In the rows, 128 means zero.
Each row of numbers stands for one object and depends on some of the facts below. Use the named rows to name the rest.

Some objects and their rows:
drekom: [142 155 121 138 130 110 154 161 114 136 108 140  86 131 103 104 121 108
 105 146 126 137 130 133 135  93]
flistaskas: [146 141  73 138 103  92 135 131 156 103 151 110 122 163 142 123 151 129
 102 114 142 125 166 157 175  35]
petrus: [109  46 149  67 109 127  96 125 114 148 141 112 182 120 112 106 152 161
 143 124 119 120 132 121 131 136]
madir: [118  66 103 136 134 189  93 120 129 100 153  99 188 132 141 138 164 141
 141 132 168 108 120 105 149 154]
fluskifli: [142 148 123 162  68 127 128 100 129 140 127 122 122 104 163 146 140  89
 107  68 127 107 116 106 124 139]
togi: [ 98  98 120 162 103 145 157 114 123 157 126 128 138  90 135 136 133 135
 136 122 181  93 128 143 136 129]
tikal: [165  78 160  99  99  63 163 121 116 171  76 153 101  78  89 115 161 121
  97 133 140 133 130 126 109 149]
letrom: [ 61 112 136  66 203 112  79  83 101  65 124 131 115 129 151 143 101 152
 169 141 103 112 173 139  62 162]
vegran: [153 131 121 148 131 137 147 143 171 130 113 149 110 141 149 101 123 110
 122  95 123 116 128 111 168  83]
rimun: [127  54 144  77 109 112  87  79 144 131 114 128 168 121  90 136 171 165
 131 120 139 113 142 130 135 159]
raflur: [161 225 135 170 185 118 187 173 131 127  93 146  77 123 109 131  79 112
 122 173 101 156 106 115 114 124]
gibran: [205 133 166 136 152 162 173 164 142 133 119 118 144 123  79  59 123 125
 115 164 102 159  96  81 159 157]
ploka: [ 98 209  79 150 119  94 136  70 116  78 162 119 105 114 199 204 110 116
 139  77 131 126 168 159  75 149]
zegradol: [111 144 128 123 153 164 115 159 125 122 158 129 138 149 150 115 108 143
 166 131 110 137 123 142 135 113]
vugu: [152 119 117 125 130 125 142 150 170 147 120 159 118 139 128 117 140 126
 129 111 138 129 129 139 144  91]
solurek: [157 220 131 172 164  98 202 172 144 143  67 161  51 113 114 120  75 110
 103 162 111 153 113 126 117 115]
laren: [175 139 130 146 111 116 156 155 166 165  95 153  93 126 123 100 137 113
 110 112 126 125 111 125 170  76]
granuk: [126  68 140  71 148 130  70  95 125  89 137  93 183 145  96 136 144 172
 150 155 125 134 143 113 109 177]
kelis: [ 61  81 178  94 110  74 116  95 154 179 170 162 113  80  60 136 158 110
  84 147 133 112 124 163 125 144]

Some facts about the objects:
vugu (θ tatron) (φ a)
flunus (δ ladogrir,klepli,flifil) (θ rimun) (φ d)
stuskas (θ petrus) (Ξ madak,flunus,zarokle,zarus) (φ d)
voda (δ truskis,drekom) (θ granuk) (Ξ botil,grusavas) (φ a)
gropi (θ voflo) (φ a)
fupler (θ kelis) (Ξ pliflol,voflo,trake) (φ a)
trurer (δ grager) (θ kelis) (Ξ triros,kiklon) (φ c)
lezek (δ vutrir) (θ grusavas) (φ b)
duka (δ keli,lepu) (θ vorul) (φ a)
maflal (θ greve) (φ c)
zadra (θ vedrem) (Ξ fufem,motakli) (φ a)
bibrinum (δ dagruber) (θ saruva) (φ a)
klepli (δ studo) (θ trake) (φ d)
fluskifli (θ rekom) (φ b)
dastenuk (θ greve) (φ d)
rudrik (θ vutrir) (φ a)
deses (θ bukle) (φ a)
flato (δ bukle)
vegran (θ letrom) (φ c)
tistatan (θ flato) (Ξ madak,dagruber,sitro,skudra) (φ a)
mutrak (δ gropi,trurer,dragon) (θ vutrir) (Ξ drukek,dastenuk,tralelu,voflo) (φ a)
madak (θ tikal) (φ b)
grager (θ vorul) (φ d)
koru (δ tudrem,studo) (θ tikal) (φ c)
tatotrur (δ trake) (θ vutrir) (Ξ plebebom) (φ a)
brima (δ bibrinum,tiskos) (θ duguk) (Ξ bratror,flasu,flistaskas) (φ d)
tinul (δ brima,loben) (θ letrom) (φ b)
gubrik (θ gezus) (Ξ skadem) (φ a)
zarokle (θ tatron) (φ c)
plenul (δ zazu,skudra) (θ beplan) (Ξ rudrik,botil,kloskim,skadem,tiskos,keli) (φ a)
loben (θ vorul) (Ξ dozin) (φ b)
nifi (θ saruva) (φ b)
roflu (θ voflo) (Ξ bibrinum,triros,dagruber,trazik,doto,koru) (φ c)
greve (δ ploka,flato) (Ξ rekom,granuk,plebebom,doto)
raflur (θ gaber) (Ξ madak,ladogrir,letrom) (φ c)
drukek (δ raflur) (θ rekom) (φ a)
bruka (θ greve) (Ξ kleba,beplan,guril) (φ a)
logen (δ bibim) (θ kelis) (Ξ brokun,madir,plebebom) (φ b)
tevum (θ tatron) (φ c)
vitre (θ petrus) (Ξ botil,treguk) (φ a)
saruva (δ togi,betrigin) (Ξ kemil)
kugri (θ flifil) (Ξ vorul,bizo,klepli,seklim,keli,motakli) (φ d)
paseson (θ vorul) (φ c)
zaben (δ botil,grulo)
triros (θ rekom) (φ a)
runur (δ stabur,flifil) (θ kelis) (Ξ tevum,bostim,lepu) (φ a)
flistaskas (θ bukle) (φ c)
plebebom (θ flato) (φ a)
tralelu (θ seklim) (φ a)
bibim (θ zekli) (φ a)
betrigin (θ flato) (φ b)
bretes (θ zekli) (φ a)
guril (δ solurek)
drekom (θ siskek) (Ξ pliflol) (φ a)
doto (θ gaber) (φ b)
treguk (θ bukle) (φ b)
bratror (δ rimun,bukle) (θ vedrem) (φ c)
petrus (δ ratrin,lepu)
skudra (δ vorul) (θ delan) (φ c)
zarus (θ vedrem) (φ b)
flasu (θ trake) (φ a)
trevar (δ zazu,bostim) (θ voflo) (φ b)
braflir (θ letrom) (Ξ gezus,ploka,lepu) (φ a)
satrik (δ granuk) (θ bukle) (φ a)
skadem (θ rekom) (φ b)
lodros (Ξ vorul,rekom,seklim,motakli)
graren (δ grulo,zaben) (θ voflo) (φ a)
ploka (θ bukle) (φ b)
nifini (δ flistaskas) (θ kluskol) (Ξ brokun,trazik,larosam) (φ a)
flaban (θ tiskos) (φ a)
skalur (θ saruva) (φ a)
roki (θ zekli) (φ b)
truskis (δ nifini,brima) (θ letrom) (φ a)
studo (δ nifini) (θ rimun) (φ a)
vutrir (δ keli,dranek) (Ξ duguk,letrom,koru)
kiklon (δ brokun) (θ seklim) (φ b)
grusavas (δ studo)
dragon (δ brima) (θ flifil) (Ξ bukle,skudra,tudrem) (φ b)
lepu (δ betrigin) (θ kluskol) (φ d)
dagruber (δ flistaskas) (θ ratrin) (φ b)
fufem (δ paseson) (θ zaben) (φ d)
gibran (θ vedrem) (Ξ granuk,plebebom,skalur) (φ a)
fezi (θ kelis) (Ξ tralelu,flunus,tinul) (φ a)
klagruk (θ saruva) (Ξ gezus,vamer,bukle,tudrem) (φ c)
tiskos (δ motakli)
derur (δ keli) (θ zekli) (Ξ drukek,madir,skadem,petrus) (φ a)
larosam (θ latri) (φ b)
sibrinar (θ bukle) (φ b)
motakli (δ betrigin,keli) (θ saruva) (φ a)
keli (δ ladogrir) (θ petrus) (φ c)
bemo (δ skudra) (θ lodros) (φ d)
grulo (δ zazu,seklim) (θ siskek) (φ b)
zaklos (θ voflo) (φ c)
brokun (δ derur,koru) (θ zaben) (φ c)
ladogrir (θ letrom) (φ d)
zazu (θ bukle) (φ c)
togi (δ trazik) (θ flato) (φ d)
siskek (Ξ zegradol,sitro,bizo,ratrin)
kluskol (Ξ gezus,trake,letrom,deses,klepli,maflal,bukle)
ratrin (δ pliflol,voda)
bostim (θ bukle) (φ d)
dranek (θ tikal) (Ξ skadem,rimun) (φ a)
kemil (θ plipi) (φ a)
kleba (θ kelis) (φ c)
grozugrol (θ vedrem) (φ c)
vorul (δ vutrir,tiskos)
madir (θ petrus) (φ d)
dozin (θ vutrir) (φ a)
pliflol (δ zazu,zaklos,motakli) (θ kelis) (φ a)
tudrem (θ bukle) (φ b)
kelis (δ derur)
zegradol (δ skudra) (θ vorul) (φ a)
numo (θ letrom) (φ a)
trazik (δ triros,derur) (θ rekom) (φ c)
kloskim (δ bratror,bemo,trazik) (θ saruva) (φ d)
laren (θ zaben) (Ξ satrik) (φ c)
tikal (Ξ grulo,lezek)
bizo (δ madak,duka,tinul) (θ vedrem) (φ a)
sitro (θ tiskos) (φ a)
solurek (θ seklim) (Ξ tevum,madak,numo,duka,ploka) (φ c)
vamer (δ nifini) (θ greve) (φ b)
botil (θ guril) (φ a)

Which object is each row?
No name comes twice in this set of rows, the named rows included.
[127  62 111 154  98 188 120 131 133 170 151 112 199 125 158 144 164 166
 158 114 171 126  94 127 134 147]	kloskim
[140  87  97  97 121 168  78 149 153  96 148 117 173 169 132 125 167 130
 154  79 145 124 128 152 190  91]	botil
[128  94 105 113 143 160 101 128 160 119 151 139 158 180 157 119 141 132
 161 109 123 134 129 130 154  93]	drukek
[172 211 127 181 153 123 184 194 123 173  74 151  67 140 115 143  89 120
 127 181 104 175  99 131 102 120]	klagruk
[193 190 169 170 166 151 200 185 138 139 106 114 117 113  98  89  89 123
 106 186  85 166  83  71 141 151]	roflu
[158 131  87 149  57 126 124  89 138 105 174  79 176 121 173 148 163 117
 111  68 127 122 127 123 138 132]	treguk
[157 118 180 109 140  91 165 136 105 134  83 119 125  78  71 108 115 146
 100 187 106 152 121 101  78 190]	siskek
[153 175 110 103 114 102 168 178 151 100 129 105 130 124 122 141 129 131
 120  90 150 131 126 176 187  66]	zazu
[102  92 107 154 130 153 128 110 131 129 129 124 146 118 163 150 145 124
 137 118 173 113 139 134 129 140]	dastenuk
[136 108 123 109 129 129 131 182 138 139 115 151 120 128 146 101 140 105
 133  97 131 145 104 152 158  90]	graren
[ 60 198 101 153 120 145  76  82  71  86 164 111 104 140 194 203  89 115
 156  97 125  94 146 139  85 143]	madak
[126  64 151  78 136  93 126 101 117 136  88 144 120  98 122  90 144 132
 117 110 142  96 162 121 117 146]	vedrem
[ 89 161 107 127 186 117 126 129 129  99 117 168  82 155 170 137  94 114
 158 119 118 118 159 151 105 102]	numo
[ 71 157  95 120 145  97 167 140  98  87 138 109 121  95 181 178 113 127
 125 114 182 131 152 184 102 112]	bostim
[ 68 138 134 104 150 144 100 164 144 124 188 156 119 135 128 150 125 105
 147 115 126 134 112 179 154  81]	pliflol

Now the same objects, written a new way:
Known rows:
tatotrur: [ 88 118 144 114 157 104 127  85  88 132 154  85 111 109 190  91 109 137
 100 200  85 138 209 109  95 126 135 139 136 192 129 180 125]
bostim: [110 130 143 130 142 118 102 105 124 131 147 133 108 144 129 168 113 127
 186 115  81 119 108 117 140 104 132 150 139 103 104  99 142]
trazik: [140 113 116 131 123 143 138 134 107 122 146 114 141 137 139 113 112 109
 118 136 107 144 136 112 147 146 140 119 128 145 126 128 131]
roflu: [162 121 125 119 130 120 135 139 102 143 137 106 166 135 160 101 106 115
  90 150 101 137 124 114  97 155 140 128 118 171 116 141 121]
numo: [129 113 124 112 139 134 133 152 117 129 130 107 146 146 142 123  98 135
 170 158 129 124 129 120 129 145 132  96 114 140 129 128 132]
solurek: [185 122 117 117 128 117 152 155 105 155 117 107 174 141 154 108 106 111
  90 139  91 136 101 116  89 178 137 138 106 171 114 130 126]
letrom: [124 129 116 114 138 132 129 178 112 129 108 101 127 148 144 114 109 133
 137 159 132 122 128 128 115 150 132  95  99 142 122 112 152]
vitre: [136 125 127 111 137 123 159 112 130 146 128 110 187 134 142 127 114 131
 108 117 109 130 129 118  90 147 133 105 117 147 109 121 111]
motakli: [137 118 125 133 144 141 143 113 127 124 122 114 141 127 126 116 125 125
 127 105 115 146 139 112 141 154 123 128 139 114 123 112 119]
lodros: [118 137 117 115 141 117 146 133 113 135 108  98 139 130 159 110 123 127
  85 138 109 124 150 124  95 148 126 126 111 151 110 119 141]
larosam: [145 135 129 114 136 121 103 130 105 118 167 122 144 148 148 146 106 119
 153 142 126 130  94 109 145 113 147 126 131 140 110 116 131]
bibim: [129 120 135 113 137 134 147 123 120 115 135 107 145 139 140 130 113 129
 152 121 134 122 125 122 131 149 124 123 128 141 123 122 134]
rudrik: [123 120 126 114 139 137 148 123 128 113 138 111 155 136 137 134 114 130
 144 114 132 123 119 118 129 140 126 114 129 132 118 124 129]
plenul: [118 134 101 127 133 130 157  89 156 158 141 123 216 131 123 123 123 136
  99  88  90 140 144 114  85 109 133  77 120 125 110 100  88]
drekom: [154 120 122 123 145 124 142 118 118 148 104 108 157 129 140 113 114 127
 115 118 102 136 136 116  95 168 125 125 117 140 110 111 114]
grager: [140 139 144 112 153 116 108 115 111 124 143 123 129 145 138 165 105 132
 179 138 131 130 118 110 149 124 135 125 135 117  99 102 121]
tudrem: [133 121 138 132 125 122  97 129 106 140 130 130 107 143 141 155  95 101
 160 128  86 121  97 117 123 134 149 144 129 129  88 120 132]
fufem: [123 140 137  99 150 117 108 120 129 117 157 119 131 143 133 165 104 135
 167 139 124 130 105 112 144 116 149 123 138 120 104 114 134]
stabur: [110 133 123 119 137 138 141 136 113 105 110 107 119 137 144 127 125 120
 125 121 143 118 148 131 134 144 120 114 118 132 115 107 150]

Rows to name:
No name comes twice in this set of rows, the named rows included.
[115 140 118 128 142 136 137 132 119 113 122 109 136 140 137 116 135 129
 126 117 125 121 139 127 139 124 109 125 123 125 127  95 157]	seklim
[135 132 138 121 149 119  99 138 100 142 131 119 116 154 133 163 100 128
 199 175 115 140 163 108 154 148 148  98 114 127 110  94 127]	ladogrir
[161 119 115 135 124 139 131 137 107 128 137 117 157 143 134 107 118 111
 115 129 102 139 120 112 136 153 125 130 122 140 129 107 137]	skudra
[112 135 109 122 141 139 132 138 128 107 133 109 130 138 133 112 130 133
 125 115 131 119 128 127 141 121 116 120 128 119 128  99 155]	zaben
[161 120 124 107 143 115 159 144 126 156 100 100 154 136 142 118 110 128
  95 125  91 137 114 118  85 187 138 139 111 159 112 124 129]	tistatan
[126 116 115 121 140 145 136 124 136 116 138 112 133 132 126 118 119 132
 130 120 116 138 127 115 143 141 128 123 134 125 130 116 135]	zegradol
[124 134 117 113 139 135 146 156 119 116 106 105 123 138 141 120 122 126
 118 120 128 118 117 128 120 151 125 130 116 137 116 106 157]	gezus
[125 138 117 130 133 125 169  70 144 167 134 125 230 135 128 134 121 122
 107  93  97 136 170 117  78 121 125  64 110 130  97  97  73]	dranek
[153 139 135  99 152  96 127 134 122 159 127 112 143 144 140 155 105 132
 126 141  89 139 109 110 110 154 157 138 117 145  93 110 122]	stuskas
[133 111 117 129 139 144 126 123 131 118 119 114 128 128 130 120 112 125
 136 111 122 139 129 114 139 157 131 117 134 124 119 110 126]	duka
[175 108  85 112 131 126 110 105 107 114 143 102 176 129 166 117 108 119
  96 126 105 122 124 104  82 167 132 115 124 202 112 107 135]	trurer
[139 117 132 122 142 134 138 123 114 118 121 111 147 134 138 128 114 130
 159 113 139 124 122 118 131 149 121 117 131 123 116 120 125]	gropi
[ 87 117 146 120 154 120 125  89  92 114 153  91 109 115 177 105 112 135
 125 181 110 132 201 115 121 124 126 140 141 174 137 167 133]	plebebom
[168 138 128 128 140 111  98 118  96 151 139 125 159 141 149 136 106 115
 138 140 106 142 120 105 117 139 143 120 123 139  96 113 107]	loben
[148 101  90  98 142 126 136 106 137 117 116  92 148 124 151 133 107 129
  80 115  98 132 144 106  82 186 145 121 124 196 107 106 142]	runur

